Below are the code and all the weights of a small trained network. Each question names an input and a target symbol and asks about switching units off, where a switched-off unit gives its printed mean instead of its output.

import numpy as np


def w(rows, s, z=0):
    codes = np.array(rows[::2]) - 128.0
    scale = np.full(codes.shape[1], s)
    scale[-1] = z or s
    return codes * scale


def norm(h):
    return h / np.sqrt((h * h).mean(-1, keepdims=True) + 1e-5)


def softmax(a):
    e = np.exp(a - a.max(-1, keepdims=True))
    return e / e.sum(-1, keepdims=True)


def log_softmax(a):
    a = a - a.max(-1, keepdims=True)
    return a - np.log(np.exp(a).sum(-1, keepdims=True))


def net(x, mask):
    ids = ['αβγδεζηθμξπφψω'.index(c) for c in x.split()]
    T = len(ids)
    res = E[ids] + P[:T]
    u = 0
    for l in range(2):
        r = norm(res)
        for j in range(3):
            rows = slice(2 * j, 2 * j + 2)
            q, k, v = (r @ M[l][rows].T for M in (Q, K, V))
            z = softmax(np.where(np.tri(T) > 0, q @ k.T / 2**0.5, -1e9)) @ v
            o = O[l][rows]
            res = res + np.where(mask[u + j], z, o[:, -1]) @ o[:, :-1]
        u += 3
    return log_softmax(norm(res)[-1] @ U[:, :-1].T + U[:, -1])


Q, K, V, O = {}, {}, {}, {}
E = w([
[34,151,93,143,135,134,64,172,106,120,172,121],'α',
[91,254,123,155,41,138,125,91,97,126,151,161],'β',
[99,183,158,234,186,142,124,86,88,111,153,175],'γ',
[77,76,175,27,93,159,154,150,191,115,173,123],'δ',
[94,29,78,184,37,57,151,1,118,162,65,54],'ε',
[149,186,82,99,84,199,227,109,156,93,150,138],'ζ',
[148,190,99,85,54,144,162,188,74,186,117,147],'η',
[144,191,148,131,110,202,107,96,151,146,164,42],'θ',
[196,149,101,153,75,140,120,177,123,60,129,136],'μ',
[227,161,217,75,101,168,204,84,67,128,90,89],'ξ',
[35,207,142,99,159,106,201,125,126,184,157,173],'π',
[96,152,135,51,162,118,127,113,29,57,121,101],'φ',
[175,178,198,124,97,59,133,220,125,125,123,73],'ψ',
[146,108,142,71,146,228,130,141,48,186,171,103],'ω',
],0.018)
P = w([
[35,139,189,138,94,213,217,205,85,56,122,1],'0',
[102,158,162,85,91,180,127,102,97,90,112,81],'1',
[116,164,144,72,108,154,120,110,109,97,136,102],'2',
[126,162,139,75,122,140,116,103,115,105,150,113],'3',
[138,164,131,84,122,130,112,108,109,112,169,130],'4',
[146,164,126,94,119,118,109,108,112,117,176,142],'5',
[156,158,131,113,121,112,108,108,104,110,189,159],'6',
[168,162,130,117,126,105,103,109,108,113,200,162],'7',
[175,169,137,121,118,95,102,115,110,109,207,173],'8',
],0.015)
Q[0] = w([
[129,56,78,71,211,119,149,145,142,166,214,118],'L0H1',
[179,73,150,138,154,100,110,139,254,129,41,204],'L0H1',
[100,131,131,138,103,140,131,120,125,121,135,126],'L0H2',
[89,152,129,136,165,186,125,171,154,147,47,131],'L0H2',
[138,130,98,130,145,101,139,137,139,138,157,115],'L0H3',
[119,145,171,146,95,111,159,92,63,137,149,143],'L0H3',
],0.0071)
K[0] = w([
[51,159,186,3,158,224,121,169,180,79,139,124],'L0H1',
[101,47,193,62,71,125,115,108,244,157,146,237],'L0H1',
[67,91,153,139,103,155,175,116,103,134,118,130],'L0H2',
[143,178,142,85,158,144,73,121,153,131,154,188],'L0H2',
[130,107,166,202,82,164,138,149,94,114,136,173],'L0H3',
[74,73,131,197,91,141,167,131,139,130,106,68],'L0H3',
],0.0051)
V[0] = w([
[46,57,185,59,115,167,182,140,158,122,176,147],'L0H1',
[101,2,132,132,128,108,118,90,167,133,128,157],'L0H1',
[125,58,64,195,141,61,121,80,173,220,77,142],'L0H2',
[157,43,65,141,102,39,80,34,134,177,58,139],'L0H2',
[104,123,189,75,129,187,176,175,79,111,131,104],'L0H3',
[163,68,47,130,124,81,127,87,145,151,91,72],'L0H3',
],0.0063)
O[0] = w([
[166,163,148,200,78,47,76,88,107,101,187,210,189],'L0H1',
[179,78,142,210,187,100,97,132,85,117,111,196,43],'L0H1',
[153,214,4,37,148,202,122,157,163,205,147,76,7],'L0H2',
[191,155,86,15,123,86,132,159,180,143,228,97,65],'L0H2',
[160,141,117,124,118,254,125,170,118,113,93,77,254],'L0H3',
[118,188,90,122,196,117,155,133,150,197,218,170,109],'L0H3',
],0.0074,0.0065)
Q[1] = w([
[92,204,86,191,190,87,162,103,139,217,162,169],'L1H1',
[90,92,172,133,38,163,116,93,77,71,124,65],'L1H1',
[115,53,91,210,182,70,60,139,137,156,107,107],'L1H2',
[141,111,171,104,60,150,194,132,130,149,93,149],'L1H2',
[180,88,167,92,98,108,170,35,113,119,130,87],'L1H3',
[141,124,206,99,84,177,159,10,77,92,96,133],'L1H3',
],0.012)
K[1] = w([
[140,218,189,90,183,167,143,204,148,117,207,220],'L1H1',
[67,81,137,206,98,127,123,95,122,91,56,102],'L1H1',
[115,138,194,121,123,170,141,177,121,125,134,144],'L1H2',
[132,59,126,130,78,119,138,92,127,164,60,88],'L1H2',
[149,53,77,166,115,92,169,60,158,168,103,49],'L1H3',
[77,62,126,216,39,112,190,52,54,82,62,2],'L1H3',
],0.018)
V[1] = w([
[143,99,117,109,122,84,138,122,120,177,159,153],'L1H1',
[183,153,109,102,213,121,128,131,150,159,127,103],'L1H1',
[154,215,124,68,119,158,105,121,126,91,151,161],'L1H2',
[169,134,116,90,158,107,138,137,154,185,155,142],'L1H2',
[93,118,178,126,117,147,129,154,96,79,113,147],'L1H3',
[107,187,185,131,82,168,131,128,50,2,136,105],'L1H3',
],0.011)
O[1] = w([
[60,120,126,174,147,189,152,142,121,120,75,101,75],'L1H1',
[110,104,197,188,102,144,119,98,90,79,62,146,1],'L1H1',
[136,157,119,134,119,147,168,162,104,117,216,108,83],'L1H2',
[173,148,105,26,131,104,126,130,139,150,202,106,12],'L1H2',
[139,169,144,48,116,148,148,88,112,126,181,100,154],'L1H3',
[185,153,38,37,116,85,150,181,170,181,254,87,253],'L1H3',
],0.0098,0.014)
U = w([
[104,191,133,45,140,213,199,228,150,118,181,55,183],'α',
[205,138,73,85,98,2,33,36,101,164,196,184,64],'β',
[166,53,175,202,219,79,116,118,83,69,228,197,254],'γ',
[76,53,204,111,61,130,59,141,183,76,152,209,107],'δ',
[64,47,89,195,94,93,177,136,106,120,90,94,168],'ε',
[125,167,76,130,90,203,229,108,180,37,101,207,68],'ζ',
[108,141,96,107,44,144,159,235,67,176,64,219,64],'η',
[112,202,172,151,135,186,31,107,193,111,117,53,73],'θ',
[217,115,42,154,123,182,62,219,133,26,86,150,84],'μ',
[207,137,222,106,120,101,186,61,94,144,82,149,108],'ξ',
[33,169,174,107,162,72,229,148,175,165,107,202,97],'π',
[78,162,122,72,147,79,78,94,49,9,93,129,90],'φ',
[143,146,208,160,153,48,92,247,143,135,88,93,121],'ψ',
[123,66,154,121,139,234,72,172,37,190,144,168,130],'ω',
],0.0073,0.0071)

Each question gives the input, a string of symbols that net reads in full, and the target symbol t.
The units are the heads (2 rows each of Q, K, V and O). Each row of codes is followed by its name. A weight is (code - 128) times the scale printed after its matrix; where a second scale follows, it is the last column's (O and U).
mask holds one flag per head, layer by layer. A switched-off head (its flag False) gives its mean, the last column of its rows in O, instead of its output. The means were averaged over made-up inputs and are rounded, as every weight is.
A unit's drop is (log p(t) with every unit on - log p(t) with that unit switched off) / (log p(t) with every unit on - log p(t) with every unit switched off).
The circuit of an input: a set's keep is (log p(t) with only the set's units on - log p(t) with every unit switched off) / (log p(t) with every unit on - log p(t) with every unit switched off). Starting from all 6 units, units are removed one at a time, each time the one whose removal leaves the highest keep (on an exact tie, the one counted first), for as long as the keep stays at least 0.8.
circuit, biggest first: the units of the circuit, biggest drop first
most important unit: the unit with the biggest drop
heads that matter: for each layer, one digit per head in row order, 1 if its drop is at least 0.15 and else 0, layers parted by /
input ε ε α μ φ ε ε, target γ: heads that matter => 111 / 011
input ω ε γ, target γ: circuit, biggest first => L0H3, L1H3, L0H2
input β δ ψ ε α γ δ γ δ, target δ: circuit, biggest first => L1H3, L1H2
input ε β α α ω θ α ξ, target ξ: circuit, biggest first => L0H2, L1H3, L0H3, L1H1
input ε θ ω ζ μ, target μ: heads that matter => 011 / 001
input ε ε α ψ ω γ, target α: most important unit => L1H2
input ε α α ε δ α μ, target α: heads that matter => 010 / 110
input ψ ε ψ μ, target μ: heads that matter => 000 / 001
input α δ θ ξ δ, target β: heads that matter => 110 / 101
input ε ζ ε ε ε, target γ: circuit, biggest first => L0H1, L0H3, L1H2
input ε δ α μ θ φ ω α α, target α: heads that matter => 100 / 001
input δ π ζ θ ε ξ δ μ ξ, target ξ: circuit, biggest first => L1H3, L1H2
input ζ ω ε η ψ, target ψ: circuit, biggest first => L1H3, L1H2, L0H2
input π φ α η ε η φ ζ, target ζ: circuit, biggest first => L1H3, L0H2
input ε μ δ ψ ω, target ω: circuit, biggest first => L0H2, L1H3, L0H3
input ε ε ε φ, target φ: most important unit => L0H3
input α δ ε β ε ε φ, target φ: heads that matter => 011 / 111
input ξ ε γ ω, target ω: circuit, biggest first => L1H3, L0H2, L0H3
input β ζ φ μ η ε α η, target η: circuit, biggest first => L1H3, L0H2
input δ δ ε ε δ ε μ ε φ, target α: circuit, biggest first => L0H2
input π α γ μ γ ζ ω ε η, target η: heads that matter => 000 / 001
input ε ζ φ μ δ, target δ: heads that matter => 011 / 001
input ε φ ε μ μ η π α, target α: heads that matter => 000 / 010
input ε ε ε ξ θ β ω ε ε, target ε: circuit, biggest first => L1H3, L0H2, L0H3
